Rows and whether each has a hidden trait (one of two labels; each part has its own)
|   0 |   1 |  -2 |   3 |  -1 |   1 |   3 |   0 |  -1 |   1 |   1 |  -3 |  -4 |  -6 | -13 |  -1 |  -2 |  -1 |  -2 |  -2 |  -7 |   5 | | lp
| -4 |  0 |  0 |  0 | -2 |  3 | -1 | -3 | -2 | -1 |  2 | -1 |  0 |  4 | -1 | -1 |  2 |  0 |  0 |  3 | -6 | -3 | | Zb
|  0 |  0 | -1 |  1 | -1 |  1 |  0 | -1 |  1 |  0 |  1 |  1 | -1 |  3 | -9 | -1 | -1 | -1 | -1 | -1 | -6 |  4 | | Zb
|   2 |   0 |   0 |   1 |   0 |  -1 |   2 |   0 |   0 |  -1 |  -1 |  -5 |   2 |   1 | -23 |   0 |  -2 |  -1 |  -1 |  -3 |  -3 |   1 | | Zb
|   2 |   0 |   0 |   0 |   1 |  -1 |   2 |   0 |   0 |   0 |  -3 |  -4 |   0 |   3 | -14 |  -1 |  -1 |   0 |  -1 |  -4 |  -4 |   5 | | Zb
|   1 |  -1 |   3 |  -3 |   0 |  -1 |  -1 |  -2 |   2 |   0 |   4 |  -5 |  -4 |   0 | -22 |   1 |   0 |   1 |   0 |  -2 |   4 |   1 | | Zb
|   0 |  -2 |  -1 |   5 |  -2 |   2 |   1 |   1 |  -1 |  -1 |   3 |   2 | -11 | -15 | -52 |   2 |  -1 |  -3 |  -1 |   1 | -14 |  26 | | lp
|  4 | -1 | -2 |  0 |  2 | -1 |  2 |  2 | -1 |  0 |  2 | -3 | -1 | -7 | -4 |  0 | -1 | -1 |  0 |  0 |  0 |  3 | | lp
|   2 |   1 |  -2 |   0 |  -1 |   0 |  -1 |  -1 |   2 |  -1 |  -3 |   3 |  -1 |  -5 | -15 |   0 |   0 |   2 |  -2 |  -1 |  -3 |   3 | | Zb
|  -1 |   0 |  -2 |   2 |  -4 |   2 |  -1 |  -2 |   4 |   1 |   1 |   6 |  -4 |  -4 | -39 |   0 |   0 |  -3 |  -1 |   2 |  -3 |   6 | | lp
| -2 |  1 | -1 |  5 | -1 |  2 |  2 |  2 |  1 |  1 | -5 |  2 |  3 |  3 | 11 |  0 | -2 | -1 | -1 | -1 | -4 |  4 | | lp
| -1 |  0 | -2 |  1 |  0 |  1 |  0 |  3 | -2 |  0 |  2 | 20 |  3 |  0 | 13 | -1 |  0 |  0 |  0 |  2 | -2 |  0 | | Zb
| -1 |  0 |  1 |  1 |  0 | -1 |  0 |  1 |  0 |  0 | -2 |  1 | -2 | -7 |  0 |  3 |  1 |  0 |  0 |  2 |  6 | -2 | | Zb
|  1 |  0 | -2 | -2 |  1 |  0 | -1 |  0 | -2 | -1 |  1 |  0 | -1 | -4 |  0 |  0 |  0 |  0 |  0 |  1 | -2 |  0 | | Zb
|   3 |  -2 |   2 |   0 |   1 |  -2 |   1 |   0 |  -2 |  -2 |  -2 |   3 |  -1 |  -4 | -21 |   0 |  -1 |   1 |   2 |  -1 |  -3 |  -6 | | Zb
|   0 |   0 |  -1 |   1 |  -4 |   1 |   0 |  -3 |   0 |  -1 |   2 |  11 |  -3 |  -6 | -15 |  -2 |   1 |  -2 |  -1 |   1 |  -6 |   1 | | Zb
|   3 |  -1 |  -2 |   8 |  -2 |  -1 |   0 |   1 |   1 |   0 |   3 |   7 |  -1 |  -5 | -18 |  -1 |  -2 |  -3 |   0 |   1 |  -3 |   3 | | lp
|  -4 |   1 | -12 |   1 |  -5 |   1 |  -1 |  -2 |   0 |  -1 |  -5 |  -1 |   0 |   5 |  -2 |   0 |   1 |   1 |  -1 |  -3 |  -4 |   2 | | Zb
| -3 |  1 | -1 |  2 | -1 |  2 | -2 |  2 | -1 |  0 | -1 |  2 | -4 | -5 | 10 |  2 |  0 | -1 | -1 |  2 | -2 |  4 | | lp

Next part:
|  -1 |   0 |  -4 |  14 | -21 |  -2 |  18 |   0 |   7 |   6 | -17 | -14 |   5 |  -1 |   6 |   2 | | qb
|  -1 |   3 |  -2 |  12 | -33 |  -2 |   9 |   0 |  -4 |   5 | -23 | -10 |  16 |  -2 |   4 |   3 | | qb
|  -6 |  -1 |  -6 |   5 |  -3 |   1 |   7 |   0 |  34 |   4 |  13 | -12 | -16 |  -3 |   3 |   1 | | qb
|   6 |   8 |   4 |  -8 |   9 |  11 |  -7 |   0 | -19 | -13 |   2 |   6 |  -1 |   3 |  -4 |  -1 | | qb
|   4 |  -2 |   3 |  -5 |  31 |   4 |   2 |  -1 | -20 |  -7 |  14 |  17 |  -3 |   4 |   1 |  -1 | | bl
| -6 | -1 | -4 |  3 |  6 |  4 | -5 |  0 | 14 | -2 | 26 |  7 | -3 | -4 | -1 |  0 | | bl
|  -2 |   0 |   1 |  -9 |  22 |   5 | -14 |  -1 |   1 |  -5 |  28 |  16 |  -7 |  -1 |  -3 |  -1 | | bl
|   5 |   2 |   2 |   3 | -12 |  -2 |  10 |   0 | -14 |   5 | -29 |  -9 |   1 |   4 |   5 |   1 | | qb
|  -4 |   3 |  -7 |  14 | -17 |   4 |  12 |   0 |  12 |  -1 |   6 |  -8 |   6 |  -3 |   4 |   2 | | qb
|   1 |  -7 |   5 | -15 |  31 |  -5 |  -8 |   0 |   1 |   4 |   5 |   9 | -19 |   4 |   0 |  -3 | | bl
|   1 |   4 |   1 | -11 |  23 |   7 |  -7 |   0 |  16 |  -9 |  16 |  -1 | -21 |   2 |  -5 |  -1 | | qb
|   2 |   0 |  -1 |  16 | -14 |  -1 |   8 |   0 | -24 |  -5 | -11 |   3 |  37 |   0 |  -1 |   2 | | qb
|   5 |   2 |   5 |  -9 |   3 |   0 |  -1 |   0 |  -8 |   2 | -21 |  -5 | -13 |   5 |   1 |  -1 | | qb
|   1 |   2 |  -7 |  20 |  -4 |   5 |  15 |   0 |  -1 | -14 |  12 |  -1 |  27 |  -2 |  -2 |   3 | | qb
|  -1 |  -3 |  -6 |  17 | -13 |  -3 |  19 |   0 |   0 |   5 |  -3 |  -4 |  13 |  -2 |   7 |   2 | | bl
|   0 |   2 |  -5 |  17 |  -7 |   3 |  10 |   0 |  -2 | -11 |  10 |   0 |  28 |  -2 |  -3 |   3 | | qb
|  -1 |   0 |  -1 |   5 | -29 |  -6 |   7 |   0 |   5 |  12 | -28 | -15 |   4 |  -1 |   4 |   2 | | qb
|  -2 |  -5 |   0 |  -8 |  37 |   2 |  -2 |   0 |  22 |  -2 |  32 |   8 | -30 |   1 |   0 |  -2 | | bl
|  -2 |  -5 |  -2 |   7 | -17 | -10 |  10 |   0 |   5 |  16 | -22 |  -9 |   1 |   0 |   7 |   1 | | bl
| -1 |  0 | -5 | 12 | -5 |  0 |  7 |  0 | 10 | -7 | 10 | -5 | 15 | -2 | -3 |  2 | | qb
| -3 |  1 | -8 | 18 |  0 |  6 | 15 |  0 |  2 | -7 | 26 |  5 | 12 | -3 |  3 |  2 | | bl
|   8 |   8 |   4 |  -3 |   3 |   9 |   0 |   0 | -31 | -10 | -10 |   5 |   5 |   4 |  -1 |   0 | | qb
|   6 |  -8 |  -1 |   2 |  57 |   1 |  28 |   0 |   0 |  -8 |  21 |   7 | -21 |   7 |   7 |  -1 | | bl
|  -7 |  -3 |  -3 |   5 | -21 |  -7 |  -4 |   0 |  15 |  13 |  -3 |  -5 |   3 |  -5 |   2 |   1 | | bl
|   3 |   9 |   1 |  -6 |  11 |  13 | -11 |   0 |  -8 | -16 |  18 |   7 |   1 |   0 |  -7 |   0 | | qb
|  -6 |   3 |  -4 |   1 |  -8 |   4 |  -4 |   0 |  18 |   1 |  14 |  -4 | -10 |  -4 |   0 |   1 | | qb
|   6 |   4 |   4 |  -6 |   2 |   3 |  -1 |   0 | -12 |  -2 | -17 |  -2 |  -6 |   4 |   0 |  -1 | | qb

New part:
| -36 |   0 |  13 |  19 |  -1 |  -2 | -13 |  20 |  -4 |   7 |   5 | -13 | -16 |   2 |  16 |   2 |   6 |  19 | -12 | -23 | -10 | -13 |  -1 |   1 | -12 |  10 | -10 |   2 |  -1 | | [87]
|  12 |  -8 |   6 |  25 |  34 |  -9 |  -3 |  14 |  22 |  -2 |  -2 |  15 |  -2 |  -3 |  19 |  -1 |  -4 |  27 |   5 | -10 |   4 |  12 |  -9 |   8 |  18 |   1 |   1 |   4 | -14 | | [91]
| -21 | -23 |   6 |  10 |  17 |   5 | -11 |  19 |  -2 |  15 |  10 | -12 |  -4 |   6 |   3 |   9 |   5 |  11 |  -1 | -15 |  -8 | -19 |   3 |   4 | -25 |  -1 |   2 |   1 |   7 | | [91]
|  26 |  -2 | -31 |  -3 | -11 |  -6 |  -6 |  -7 | -29 |   5 |   1 |  -2 |   4 |   1 |  -3 |   4 |  -1 | -23 |   2 |   9 |   0 |   0 |   5 |  -5 | -23 | -16 |   8 |   0 | -25 | | [91]
|  11 |  -1 |   5 |   7 |  29 |  -2 |   1 |  -5 |  14 | -16 |   5 |  21 |  -3 |  -7 |  11 |  -7 |  -2 |  18 |   9 |  -4 |  10 |  14 |  -4 |  18 |  31 |  11 |   6 |   3 |  -2 | | [91]
|  29 |  -1 |  -6 |  22 |  39 |  -6 | -14 |  13 |  13 | -19 |  -4 |  24 |  17 |  -4 |  20 |   0 |  -4 |  22 |  13 |  -7 |  11 |  17 |  -5 |   3 |  19 | -15 |   4 |  13 | -30 | | [91]
|   2 | -10 |  14 | -10 |  -2 |   2 |  10 |  -3 |  26 |  -4 |  -4 |  13 |  -3 |   4 | -21 |  -7 |   2 |  -8 |   3 |   6 |  13 |  -4 |  -6 |  10 |  34 |  27 |  -2 |  -7 |  14 | | [87]
|  -3 |  13 |  16 |  16 | -13 |  -6 |  13 |   5 |   6 |   5 | -13 |  19 | -16 |  15 |  -8 |   0 |   5 |  16 | -11 |  -9 |  22 |  -2 | -16 |   2 |  -4 |  17 |   2 | -19 |  18 | | [87]
| -31 |  -3 |  32 |  12 |  19 |   2 | -13 |  24 |  -9 |  15 |  17 | -16 |  -8 |  -2 |  19 |   3 |   2 |  28 |  -6 | -19 | -16 | -16 |   7 |   5 |   0 |  -1 |   6 |   4 |  -2 | | [87]
|  17 |   7 | -12 |   3 |  -8 |  -1 |   3 |  -9 |  11 | -22 |  -7 |  17 |  -8 |  -3 |   3 |  -7 |   6 |   3 |   8 |  -6 |  18 |  15 |  -7 |  13 |  19 |  27 | -13 |   5 |   7 | | [91]
|  11 |  10 | -25 | -18 | -48 |  -1 |   2 | -20 | -25 |  -4 |  -8 |  -2 |  -3 |   8 | -12 |   0 |   2 | -32 |   1 |  19 |  11 |   3 |   1 |   1 | -12 |   2 |  -6 |  -5 |  -7 | | [91]
| -36 |  -9 | -10 |  -4 |  10 |   3 | -19 |   3 | -14 |  17 |  13 | -27 |  -2 |  -7 |   8 |   2 |  -1 |  -2 |  -7 |  -4 | -21 | -14 |  10 |  -7 | -10 | -12 |  -8 |   4 |  -1 | | [91]
|  36 |  26 | -10 |   8 | -38 |  -8 |  18 | -20 | -12 | -10 | -16 |  29 |  -1 |  13 |  -6 |   2 |   3 |  -6 |   4 |   9 |  27 |  22 | -14 |   1 |  -5 |   0 |   1 | -10 |  -2 | | [91]
| -22 |   2 |  34 |   7 | -25 |  -6 |   8 |  12 |  -5 |  22 |   0 | -13 | -11 |  14 | -12 |   5 |  -1 | -18 |  -7 |   1 |   8 | -19 |  -3 |  -5 | -38 |  -2 |  14 |  -9 |  -1 | | [87]
|  -1 |  14 |  30 |  29 |  16 | -20 |  -7 |  12 |  29 |  11 |  -9 |  20 |  -3 |   5 |  -3 |  -2 |  -4 |  23 |  -5 | -11 |  19 |   0 | -25 |  -2 |   0 |  -2 |   7 | -14 | -20 | | [87]
|   6 |  12 | -14 | -14 | -63 |  -4 |  24 | -31 | -40 |   6 |  -1 | -10 | -16 |  17 | -18 |   3 |   3 | -31 | -12 |  13 |   7 |   2 |   1 |  -5 | -38 |   7 |   3 | -15 |   6 | | [87]
|  13 |  16 |   0 | -15 | -40 |   0 |  13 | -21 | -28 |   9 |   0 |  -1 |  -1 |  13 | -15 |   2 |  -2 | -26 |  -1 |  20 |   8 |   0 |   0 |   0 |  -9 |  -5 |  10 | -10 |  -7 | | [91]

New part:
|  15 |  17 |  -7 |   8 |  15 |   6 |  45 | -19 |  -7 |  -5 |   8 |  -1 |  16 |  11 |   2 |  12 | -27 |  14 |   2 |   6 |  11 | -28 |   5 | | D
| -14 |  -3 |   5 | -23 | -17 |   5 |  -9 |  14 |   5 |   4 |  -7 |  15 |   1 |   0 |   3 |  -6 |  24 | -19 |   0 |   1 |  16 |  13 | -36 | | D
|  36 |  29 | -15 |  16 |  21 |   5 |  53 | -25 | -14 |  -9 |  16 | -16 |  24 |  12 |  -1 |  23 | -36 |  25 |  -2 |   2 |   6 | -37 |  14 | | D
|  22 |  19 | -10 |  12 |  16 |   4 |  46 | -20 |  -7 |  -5 |  12 |  -7 |  14 |  11 |   1 |  15 | -28 |  16 |   1 |   3 |   7 | -32 |  12 | | D
|  -2 |   3 |  -1 | -10 |  -3 |   7 |  13 |   2 |  -2 |   0 |   5 |   7 |   8 |   0 |   3 |   2 |   1 |  -2 |   1 |   1 |  16 |  -7 | -24 | | V
| -12 |  -2 |   7 | -26 | -18 |   3 |  -9 |  13 |   7 |   4 |   2 |  11 |   4 |   0 |   4 |  -7 |  20 | -16 |   0 |   3 |  15 |   8 | -33 | | D
|   2 |   7 |  -4 |  -2 |   2 |   8 |  22 |  -6 |  -3 |  -1 |   6 |   2 |  10 |   6 |   4 |   5 |  -4 |   3 |   2 |   4 |  16 | -11 |  -9 | | V
|  -2 |   3 |  -4 |  -4 |   1 |   9 |   5 |  -3 |  -2 |  -1 |   8 |   7 |  10 |   4 |   4 |   6 |   4 |  -5 |   0 |  -3 |  14 | -12 | -17 | | V
|  -8 |   4 |   3 |  -7 |  -1 |   4 |  21 |   2 |   3 |   1 |   4 |   3 |   9 |   8 |   5 |  -1 |   6 |   1 |   3 |  10 |  12 |  -6 | -10 | | V
|   2 |   9 |  -2 |   4 |   8 |   5 |  36 | -13 |   0 |   0 |   6 |  -2 |  14 |  10 |   5 |   5 |  -7 |  12 |   2 |   7 |  11 | -19 |   2 | | V
|  30 |  19 |  -8 |  11 |  16 |   7 |  36 | -22 |  -8 |  -6 |  12 |  -8 |  18 |   8 |   1 |  17 | -22 |  18 |   2 |   2 |   7 | -31 |   4 | | D
|  -3 |   5 |   3 | -14 |  -1 |   5 |  20 |   0 |   5 |   2 |   0 |   3 |   6 |   7 |   4 |  -2 |   7 |   0 |   3 |   9 |  14 |  -8 | -10 | | V
|   1 |   4 |  -1 |  -7 |  -6 |   7 |  -3 |   2 |   1 |   0 |   8 |   9 |   9 |   3 |   2 |   1 |   9 |  -9 |   0 |   1 |  19 |  -6 | -25 | | V
| -3 |  3 |  3 | -8 |  0 |  4 | 32 | -3 |  3 |  1 |  5 |  4 | 10 |  6 |  5 | -1 |  3 | -2 |  2 |  9 | 15 | -9 | -9 | | V
|  -5 |   4 |   1 | -14 |  -5 |   5 |   5 |   4 |  -2 |   1 |   3 |  10 |   5 |   2 |   3 |   2 |  11 |  -9 |   0 |   1 |  16 |  -4 | -25 | | V
|  10 |   9 |  -7 |   7 |  10 |   9 |  29 | -15 |  -3 |  -4 |   9 |   1 |   9 |   8 |   3 |  11 | -13 |   0 |   2 |   2 |  13 | -27 |  -3 | | D
|   5 |   8 |  -4 |   1 |   9 |   6 |  38 |  -9 |  -2 |  -2 |   8 |   0 |  18 |   9 |   4 |   7 |  -8 |  11 |   3 |   6 |  15 | -22 |  -1 | | D
|  -2 |   4 |   3 |  -7 |   3 |   6 |  17 |  -3 |   2 |   1 |   4 |   2 |   9 |   7 |   4 |   0 |  -2 |   2 |   3 |   8 |  13 | -13 | -11 | | V
|  -5 |  -1 |   4 | -30 | -13 |   5 |   0 |   9 |   4 |   3 |   2 |   9 |   4 |   4 |   4 |  -4 |  20 | -12 |   0 |   3 |  18 |   2 | -27 | | D
|   5 |  10 |  -7 |   5 |   7 |   9 |  27 | -11 |  -3 |  -3 |   8 |   1 |  13 |   7 |   2 |   7 |  -7 |   4 |   2 |   0 |  16 | -18 |  -6 | | D
|  -9 |   3 |  -7 | -17 | -16 |  12 | -25 |  10 |  -5 |  -1 |  10 |  17 |  -1 |  -1 |   1 |   3 |  17 | -17 |  -3 | -12 |  21 |   9 | -50 | | D
|  -8 |   1 |   5 | -21 | -21 |   4 |  -3 |  12 |   3 |   2 |   3 |  11 |   3 |   1 |   4 |  -7 |  18 | -19 |   0 |   1 |  16 |   0 | -29 | | D
|  -3 |  -1 |   2 | -10 |  -2 |   5 |  19 |  -2 |  -3 |   1 |   3 |   4 |   5 |   5 |   4 |  -2 |   5 |  -2 |   2 |   8 |  15 | -10 | -13 | | V
|  21 |  17 | -12 |  11 |  16 |   3 |  42 | -21 |  -7 |  -5 |  12 | -11 |  20 |  12 |   1 |  13 | -27 |  20 |   1 |   7 |   7 | -29 |   8 | | D
|  26 |  23 | -11 |  14 |  18 |   5 |  47 | -23 |  -9 |  -6 |  12 | -11 |  21 |  11 |   1 |  17 | -35 |  20 |   0 |   4 |   7 | -31 |  15 | | D
|  -2 |   5 |   2 |  -4 |   2 |   5 |  27 |  -5 |   1 |   0 |   4 |   4 |  15 |   8 |   3 |   1 |   2 |   3 |   2 |   8 |  18 | -11 |  -9 | | V
